Here is a tiny trained network, its code and every weight. The questions are about switching its units off for an input and a target symbol, where a switched-off unit gives its printed mean instead of its output.

import numpy as np


def w(rows, s, z=0):
    codes = np.array(rows[::2]) - 128.0
    scale = np.full(codes.shape[1], s)
    scale[-1] = z or s
    return codes * scale


def norm(h):
    return h / np.sqrt((h * h).mean(-1, keepdims=True) + 1e-5)


def f(y):
    return np.maximum(y, 0)


def softmax(a):
    e = np.exp(a - a.max(-1, keepdims=True))
    return e / e.sum(-1, keepdims=True)


def log_softmax(a):
    a = a - a.max(-1, keepdims=True)
    return a - np.log(np.exp(a).sum(-1, keepdims=True))


def net(x, mask):
    ids = ['ΓΔΨαεξσω'.index(c) for c in x.split()]
    T = len(ids)
    res = E[ids] + P[:T]
    u = 0
    for l in range(2):
        q, k, v = (norm(res) @ M[l].T for M in (Q, K, V))
        z = softmax(np.where(np.tri(T) > 0, q @ k.T / 3**0.5, -1e9)) @ v
        res = res + np.where(mask[u], z, O[l][:, -1]) @ O[l][:, :-1]
        u += 1
        y = f(norm(res) @ A[l][:, :-1].T + A[l][:, -1])
        res = res + np.where(mask[u : u + 4], y, B[l][:, -1]) @ B[l][:, :-1]
        u += 4
    return log_softmax(norm(res)[-1] @ U[:, :-1].T + U[:, -1])


Q, K, V, O, A, B = {}, {}, {}, {}, {}, {}
E = w([
[85,164,192,251,195],'Γ',
[179,235,100,115,118],'Δ',
[98,86,140,95,112],'Ψ',
[97,98,168,109,98],'α',
[203,118,176,103,156],'ε',
[157,55,169,98,80],'ξ',
[130,138,82,93,102],'σ',
[146,174,156,72,49],'ω',
],0.012)
P = w([
[219,213,3,212,193],'0',
[113,142,91,33,70],'1',
[110,150,103,30,65],'2',
[110,155,113,26,67],'3',
[117,151,119,21,55],'4',
[115,168,120,14,49],'5',
[117,154,136,22,50],'6',
[125,156,133,28,45],'7',
[113,160,141,35,43],'8',
[127,149,138,31,39],'9',
],0.004)
Q[0] = w([
[210,2,56,179,113],'L0H1',
[84,178,95,86,28],'L0H1',
[66,89,51,255,248],'L0H1',
],0.006)
K[0] = w([
[161,130,219,89,78],'L0H1',
[88,107,134,211,179],'L0H1',
[163,104,103,10,109],'L0H1',
],0.012)
V[0] = w([
[135,151,126,79,71],'L0H1',
[90,128,60,2,228],'L0H1',
[192,153,219,53,203],'L0H1',
],0.0057)
O[0] = w([
[51,178,78,213,49,125],'L0H1',
[253,72,123,90,8,6],'L0H1',
[142,229,38,12,39,79],'L0H1',
],0.0054,0.0026)
A[0] = w([
[173,106,204,89,238,5],'L0N1',
[203,180,152,178,10,70],'L0N2',
[100,231,209,235,113,230],'L0N3',
[247,210,212,90,254,47],'L0N4',
],0.0049,0.0032)
B[0] = w([
[82,45,130,144,92,148],'L0N1',
[47,2,107,99,149,190],'L0N2',
[122,46,202,186,165,252],'L0N3',
[29,113,99,110,84,173],'L0N4',
],0.0097,0.0043)
Q[1] = w([
[123,163,129,83,137],'L1H1',
[164,152,111,164,254],'L1H1',
[201,148,103,110,185],'L1H1',
],0.012)
K[1] = w([
[70,127,96,109,153],'L1H1',
[72,114,90,71,11],'L1H1',
[135,158,153,87,83],'L1H1',
],0.012)
V[1] = w([
[189,138,88,92,197],'L1H1',
[94,113,71,254,131],'L1H1',
[163,65,179,170,164],'L1H1',
],0.0085)
O[1] = w([
[177,225,203,80,252,26],'L1H1',
[44,141,197,140,77,254],'L1H1',
[255,163,172,172,40,232],'L1H1',
],0.0065,0.0061)
A[1] = w([
[95,2,193,95,124,158],'L1N1',
[118,60,155,108,103,154],'L1N2',
[221,156,62,37,114,114],'L1N3',
[85,142,156,92,120,6],'L1N4',
],0.0078,0.0014)
B[1] = w([
[191,119,68,189,190,254],'L1N1',
[145,194,62,120,161,211],'L1N2',
[155,2,158,124,173,142],'L1N3',
[98,251,118,169,134,157],'L1N4',
],0.0085)
U = w([
[154,171,125,178,124,65],'Γ',
[16,176,114,96,179,187],'Δ',
[251,45,130,99,94,112],'Ψ',
[71,65,225,181,183,192],'α',
[101,70,114,30,176,251],'ε',
[147,181,215,86,66,173],'ξ',
[169,190,2,150,172,44],'σ',
[30,34,54,149,28,52],'ω',
],0.0071,0.0029)

Each question gives the input, a string of symbols that net reads in full, and the target symbol t.
The units are the heads (3 rows each of Q, K, V and O) and the neurons (one row each of A and B). Each row of codes is followed by its name. A weight is (code - 128) times the scale printed after its matrix; where a second scale follows, it is the last column's (O, A, B and U).
mask holds one flag per unit, layer by layer, with each layer's heads first. A switched-off unit (its flag False) gives its mean, the last column of its rows in O or B, instead of its output. The means were averaged over made-up inputs and are rounded, as every weight is.
A unit's drop is (log p(t) with every unit on - log p(t) with that unit switched off) / (log p(t) with every unit on - log p(t) with every unit switched off).
The circuit of an input: a set's keep is (log p(t) with only the set's units on - log p(t) with every unit switched off) / (log p(t) with every unit on - log p(t) with every unit switched off). Starting from all 10 units, units are removed one at a time, each time the one whose removal leaves the highest keep (on an exact tie, the one counted first), for as long as the keep stays at least 0.8.
units of the circuit, in order: the units of the circuit, biggest drop first
most important unit: the unit with the biggest drop
k most important neurons: the k neurons with the biggest drops, biggest first
drop when u is switched off: that unit's drop, to one decimal
input Ψ ω Ψ Ψ Ψ ω, target Ψ: units of the circuit, in order -> (L0H1; L1H1)
input α α ε ω ξ, target α: units of the circuit, in order -> (L0H1)
input ε Ψ σ ω Ψ ω ω ξ Δ, target ε: units of the circuit, in order -> (L0H1; L1H1; L1N3; L1N1)
input ξ ω Ψ ω ξ, target ξ: 2 most important neurons -> (L0N4; L0N3)
input σ Δ ξ ω ε, target σ: 4 most important neurons -> (L0N4; L0N3; L0N2; L1N1)
input α Ψ σ Γ Δ, target Δ: units of the circuit, in order -> (L0H1; L1N1)
input Ψ Ψ α ω Γ σ ε, target ω: 3 most important neurons -> (L0N4; L0N1; L0N3)
input ξ ξ σ ω ω σ α Δ α, target ξ: 3 most important neurons -> (L0N4; L0N2; L0N3)
input Δ Ψ ε, target Δ: 2 most important neurons -> (L0N4; L0N3)
input σ ξ ξ σ α, target σ: 3 most important neurons -> (L0N3; L1N1; L1N2)
input σ Ψ Ψ ω α ω ξ, target σ: 3 most important neurons -> (L0N3; L1N1; L1N2)
input ω Ψ ω ε ε, target ω: 2 most important neurons -> (L0N3; L0N4)
input ξ σ Ψ ε ω Ψ Ψ ω σ, target ξ: drop when L1N1 is switched off -> 0.2
input ε ω ω ω Ψ, target ε: drop when L0H1 is switched off -> 1.2
input ω Δ ω α ε Δ, target ω: drop when L0H1 is switched off -> 0.2
input ω Γ ω ξ ω Ψ α ω ω σ, target ε: 2 most important neurons -> (L0N3; L1N1)
input ε ω Ψ ω α ω ω Ψ α, target ε: most important unit -> L0H1
